Here is a tiny trained network, its code and every weight. The questions are about switching its units off for an input and a class, where a switched-off unit gives its printed mean instead of its output.

import numpy as np


def w(rows, s, z=0):
    codes = np.array(rows[::2]) - 128.0
    scale = np.full(codes.shape[1], s)
    scale[-1] = z or s
    return codes * scale


def f(y):
    return y / 2 * (1 + np.tanh(0.7978845608 * (y + 0.044715 * y**3)))


def log_softmax(a):
    a = a - a.max(-1, keepdims=True)
    return a - np.log(np.exp(a).sum(-1, keepdims=True))


def net(x, mask):
    res = np.array(x, float).reshape(1, 6) / 4 @ E
    y = f(res @ A[0][:, :-1].T + A[0][:, -1])
    res = res + np.where(mask, y, B[0][:, -1]) @ B[0][:, :-1]
    return log_softmax(res[-1] @ U[:, :-1].T + U[:, -1])


A, B = {}, {}
E = w([
[99,118,164,254],'x0',
[132,68,12,154],'x1',
[133,129,127,130],'x2',
[239,33,166,141],'x3',
[140,154,120,135],'x4',
[92,65,155,107],'x5',
],0.0094)
A[0] = w([
[69,72,134,140,255],'neuron 1',
[150,132,114,27,64],'neuron 2',
[201,80,160,118,50],'neuron 3',
[129,105,27,164,78],'neuron 4',
[98,160,246,117,128],'neuron 5',
[39,147,114,107,8],'neuron 6',
[129,181,217,83,52],'neuron 7',
[100,134,164,224,120],'neuron 8',
[174,146,93,47,87],'neuron 9',
[121,115,95,102,45],'neuron 10',
[109,112,142,218,55],'neuron 11',
[79,105,65,133,242],'neuron 12',
[194,217,76,173,236],'neuron 13',
[20,136,122,115,154],'neuron 14',
[123,49,132,120,162],'neuron 15',
[55,185,77,128,42],'neuron 16',
],0.011,0.0048)
B[0] = w([
[106,142,84,1,232],'neuron 1',
[14,144,105,172,204],'neuron 2',
[89,84,141,214,217],'neuron 3',
[155,225,72,143,223],'neuron 4',
[195,176,88,99,246],'neuron 5',
[122,44,184,206,177],'neuron 6',
[182,170,69,147,205],'neuron 7',
[47,145,98,97,241],'neuron 8',
[53,139,164,162,207],'neuron 9',
[98,215,116,173,131],'neuron 10',
[48,154,123,160,204],'neuron 11',
[206,114,87,76,245],'neuron 12',
[127,65,217,27,255],'neuron 13',
[195,62,174,155,233],'neuron 14',
[168,112,154,118,215],'neuron 15',
[142,75,159,217,217],'neuron 16',
],0.0099,0.0066)
U = w([
[11,182,119,175,12],'0',
[222,55,183,223,20],'1',
[234,188,95,125,97],'2',
[170,107,171,71,254],'3',
[167,119,164,85,219],'4',
],0.011,0.0037)

Each question gives the input, the list of numbers given to net, and the class t.
The units are the neurons (one row each of A and B). Each row of codes is followed by its name. A weight is (code - 128) times the scale printed after its matrix; where a second scale follows, it is the last column's (A, B and U).
mask holds one flag per neuron, in row order. A switched-off neuron (its flag False) gives its mean, the last column of its row in B, instead of its output. The means were averaged over made-up inputs and are rounded, as every weight is.
A unit's drop is (log p(t) with every unit on - log p(t) with that unit switched off) / (log p(t) with every unit on - log p(t) with every unit switched off).
The circuit of an input: a set's keep is (log p(t) with only the set's units on - log p(t) with every unit switched off) / (log p(t) with every unit on - log p(t) with every unit switched off). Starting from the 12 units with the biggest drops (on a tie, the unit counted first), units are removed one at a time, each time the one whose removal leaves the highest keep (on an exact tie, the one counted first), for as long as the keep stays at least 0.8.
circuit, biggest first: the units of the circuit, biggest drop first
most important unit: the unit with the biggest drop
k most important neurons: the k neurons with the biggest drops, biggest first
drop when u is switched off: that unit's drop, to one decimal
input [-6,-3,5,-7,-5,1], class 1: most important unit : neuron 14
input [3,-8,-1,1,0,3], class 2: circuit, biggest first : (neuron 5; neuron 7)
input [-3,-5,8,-7,1,6], class 1: 3 most important neurons : (neuron 6; neuron 14; neuron 16)
input [-1,-3,7,5,0,1], class 1: circuit, biggest first : (neuron 3; neuron 1)
input [3,7,-8,0,-4,6], class 2: circuit, biggest first : (neuron 4; neuron 12)
input [7,8,1,-1,5,-1], class 2: 4 most important neurons : (neuron 12; neuron 4; neuron 2; neuron 9)
input [-2,-2,-3,7,7,1], class 1: 2 most important neurons : (neuron 3; neuron 1)
input [0,-4,4,-6,0,-8], class 3: 2 most important neurons : (neuron 13; neuron 3)
input [5,-4,-4,-7,2,-7], class 1: circuit, biggest first : (neuron 16; neuron 14)
input [-8,-1,1,8,-7,-2], class 0: circuit, biggest first : (neuron 2; neuron 9)
input [3,0,-7,-1,2,-6], class 3: 2 most important neurons : (neuron 13; neuron 2)
input [3,-8,-4,0,1,5], class 2: 2 most important neurons : (neuron 5; neuron 7)
input [3,5,8,4,5,6], class 3: 4 most important neurons : (neuron 1; neuron 5; neuron 7; neuron 16)
input [7,-6,-8,1,7,-2], class 0: circuit, biggest first : (neuron 8)
input [-3,-5,-7,-3,1,-3], class 2: 2 most important neurons : (neuron 7; neuron 5)
input [7,-7,5,3,-6,-6], class 0: 2 most important neurons : (neuron 8; neuron 11)
input [6,3,-6,2,5,-5], class 0: 3 most important neurons : (neuron 11; neuron 8; neuron 14)
input [2,8,-3,-4,-5,-1], class 2: 2 most important neurons : (neuron 4; neuron 12)
input [3,2,-5,-5,8,-2], class 4: 2 most important neurons : (neuron 13; neuron 3)
input [-2,-6,1,8,1,-6], class 1: 3 most important neurons : (neuron 3; neuron 1; neuron 8)
input [5,6,-4,-8,3,1], class 1: circuit, biggest first : (neuron 14)
input [7,1,-5,2,-1,-4], class 0: 2 most important neurons : (neuron 11; neuron 8)
input [-7,2,5,2,6,3], class 0: circuit, biggest first : (neuron 2; neuron 9)
input [1,6,6,-7,5,-5], class 1: circuit, biggest first : (neuron 16; neuron 14)
input [7,-7,1,4,5,-5], class 0: 4 most important neurons : (neuron 8; neuron 11; neuron 12; neuron 14)
input [-4,8,-3,6,-7,3], class 2: drop when neuron 4 is switched off : 0.7
input [-7,-3,6,0,-6,4], class 0: circuit, biggest first : (neuron 2)
input [-4,-5,1,5,5,3], class 1: drop when neuron 13 is switched off : 0.2
input [-3,1,-1,1,2,-7], class 3: drop when neuron 13 is switched off : 0.6
